Below are the code and all the weights of a small trained network. Each question names an input and a target symbol and asks about switching units off, where a switched-off unit gives its printed mean instead of its output.

import numpy as np


def w(rows, s, z=0):
    codes = np.array(rows[::2]) - 128.0
    scale = np.full(codes.shape[1], s)
    scale[-1] = z or s
    return codes * scale


def norm(h):
    return h / np.sqrt((h * h).mean(-1, keepdims=True) + 1e-5)


def f(y):
    return y / 2 * (1 + np.tanh(0.7978845608 * (y + 0.044715 * y**3)))


def softmax(a):
    e = np.exp(a - a.max(-1, keepdims=True))
    return e / e.sum(-1, keepdims=True)


def log_softmax(a):
    a = a - a.max(-1, keepdims=True)
    return a - np.log(np.exp(a).sum(-1, keepdims=True))


def net(x, mask):
    ids = ['ΓΔΛΣΩβεζηθμξπτψ'.index(c) for c in x.split()]
    T = len(ids)
    res = E[ids] + P[:T]
    r = norm(res)
    for j in range(3):
        rows = slice(3 * j, 3 * j + 3)
        q, k, v = (r @ M[0][rows].T for M in (Q, K, V))
        z = softmax(np.where(np.tri(T) > 0, q @ k.T / 3**0.5, -1e9)) @ v
        o = O[0][rows]
        res = res + np.where(mask[j], z, o[:, -1]) @ o[:, :-1]
    y = f(norm(res) @ A[0][:, :-1].T + A[0][:, -1])
    res = res + np.where(mask[3:11], y, B[0][:, -1]) @ B[0][:, :-1]
    return log_softmax(norm(res)[-1] @ U[:, :-1].T + U[:, -1])


Q, K, V, O, A, B = {}, {}, {}, {}, {}, {}
E = w([
[103,196,157,100],'Γ',
[162,111,88,137],'Δ',
[140,160,141,69],'Λ',
[125,133,190,98],'Σ',
[78,18,184,53],'Ω',
[108,109,156,125],'β',
[79,95,97,71],'ε',
[89,94,151,108],'ζ',
[67,129,109,127],'η',
[143,186,115,41],'θ',
[189,170,118,158],'μ',
[114,108,125,29],'ξ',
[63,142,107,172],'π',
[171,166,158,97],'τ',
[133,124,56,251],'ψ',
],0.028)
P = w([
[211,63,49,2],'0',
[151,60,54,74],'1',
[134,44,62,111],'2',
[125,44,79,128],'3',
[118,43,94,143],'4',
[113,48,106,151],'5',
[110,50,115,167],'6',
[109,58,127,180],'7',
[103,64,133,198],'8',
[99,70,144,209],'9',
[92,79,156,232],'10',
[93,95,167,250],'11',
[138,56,170,191],'12',
],0.0075)
Q[0] = w([
[222,158,4,65],'h0',
[118,28,71,159],'h0',
[66,167,169,74],'h0',
[191,128,72,159],'h1',
[131,130,32,107],'h1',
[113,71,163,189],'h1',
[206,40,73,164],'h2',
[191,125,87,84],'h2',
[173,139,147,62],'h2',
],0.019)
K[0] = w([
[249,141,73,56],'h0',
[108,43,101,186],'h0',
[65,87,168,45],'h0',
[159,91,73,140],'h1',
[118,74,94,42],'h1',
[106,92,158,207],'h1',
[196,91,82,179],'h2',
[168,92,76,90],'h2',
[123,111,177,37],'h2',
],0.019)
V[0] = w([
[199,118,55,68],'h0',
[149,162,110,53],'h0',
[170,170,189,133],'h0',
[196,97,224,134],'h1',
[30,214,169,130],'h1',
[150,156,75,42],'h1',
[55,124,100,130],'h2',
[224,1,106,133],'h2',
[213,162,83,86],'h2',
],0.0085)
O[0] = w([
[203,65,137,160,75],'h0',
[179,138,161,126,100],'h0',
[150,152,96,151,117],'h0',
[140,36,53,165,250],'h1',
[197,123,129,71,78],'h1',
[160,209,151,163,139],'h1',
[161,72,121,123,80],'h2',
[108,128,71,162,227],'h2',
[2,98,135,146,103],'h2',
],0.0096,0.0021)
A[0] = w([
[129,144,125,95,250],'n0',
[87,172,168,135,74],'n1',
[134,192,4,121,90],'n2',
[95,159,98,193,141],'n3',
[140,146,151,176,242],'n4',
[119,123,171,118,159],'n5',
[62,154,107,114,78],'n6',
[171,165,89,107,237],'n7',
],0.02,0.0016)
B[0] = w([
[158,144,87,120,169],'n0',
[89,100,161,141,157],'n1',
[1,47,212,115,205],'n2',
[212,224,142,115,253],'n3',
[147,30,61,117,178],'n4',
[141,93,131,159,193],'n5',
[153,48,195,83,181],'n6',
[69,145,88,174,147],'n7',
],0.019,0.0066)
U = w([
[90,114,185,250,167],'Γ',
[187,164,141,193,181],'Δ',
[250,97,141,131,165],'Λ',
[152,142,66,174,206],'Σ',
[85,78,90,103,104],'Ω',
[135,120,121,129,48],'β',
[123,113,114,137,20],'ε',
[64,172,101,136,252],'ζ',
[70,157,205,80,138],'η',
[147,117,132,131,71],'θ',
[127,131,133,145,22],'μ',
[134,131,132,138,24],'ξ',
[164,140,56,62,171],'π',
[131,91,63,169,111],'τ',
[158,217,145,66,128],'ψ',
],0.014,0.005)

Each question gives the input, a string of symbols that net reads in full, and the target symbol t.
The units are the heads (3 rows each of Q, K, V and O) and the neurons (one row each of A and B). Each row of codes is followed by its name. A weight is (code - 128) times the scale printed after its matrix; where a second scale follows, it is the last column's (O, A, B and U).
mask holds one flag per unit, heads first, then neurons. A switched-off unit (its flag False) gives its mean, the last column of its rows in O or B, instead of its output. The means were averaged over made-up inputs and are rounded, as every weight is.
A unit's drop is (log p(t) with every unit on - log p(t) with that unit switched off) / (log p(t) with every unit on - log p(t) with every unit switched off).
The circuit of an input: a set's keep is (log p(t) with only the set's units on - log p(t) with every unit switched off) / (log p(t) with every unit on - log p(t) with every unit switched off). Starting from all 11 units, units are removed one at a time, each time the one whose removal leaves the highest keep (on an exact tie, the one counted first), for as long as the keep stays at least 0.8.
circuit, biggest first: the units of the circuit, biggest drop first
most important unit: the unit with the biggest drop
top k neurons: the k neurons with the biggest drops, biggest first
heads that matter: for each layer, one digit per head in row order, 1 if its drop is at least 0.15 and else 0, layers parted by /
drop when u is switched off: that unit's drop, to one decimal
input π Ω Σ Ω ε Σ Σ π Σ π μ, target Γ: top 2 neurons	n2, n7
input Δ Σ μ Σ Σ Σ Σ ξ, target π: top 2 neurons	n2, n6
input μ μ μ ψ ε, target η: most important unit	h1
input π π ε π τ μ μ ξ β ε Λ Δ, target Γ: heads that matter	101
input μ μ Σ ε Σ Σ η β, target Ω: circuit, biggest first	h1, h0
input θ Σ Σ Σ Σ μ Σ, target Γ: heads that matter	101
input Σ Δ τ Σ Λ, target Σ: heads that matter	100
input μ Σ Σ Σ π Σ Σ β Σ Σ β, target Ω: circuit, biggest first	h0, h1
input Σ Σ μ, target Γ: circuit, biggest first	n2, h0, h2
input Λ μ Ω μ μ ψ ε, target η: circuit, biggest first	h1, n4
input μ Σ ζ τ η μ ψ η, target η: heads that matter	000
input θ ξ Σ, target Λ: top 4 neurons	n2, n7, n4, n1
input ψ Σ Σ μ Σ, target Γ: drop when n4 is switched off	0.7
input Σ η ε Σ Σ Σ Ω π Σ ξ, target π: drop when n7 is switched off	0.0
input μ Σ π, target η: drop when h0 is switched off	0.1
input π ε ε ε Σ μ Γ, target ψ: drop when h2 is switched off	2.0
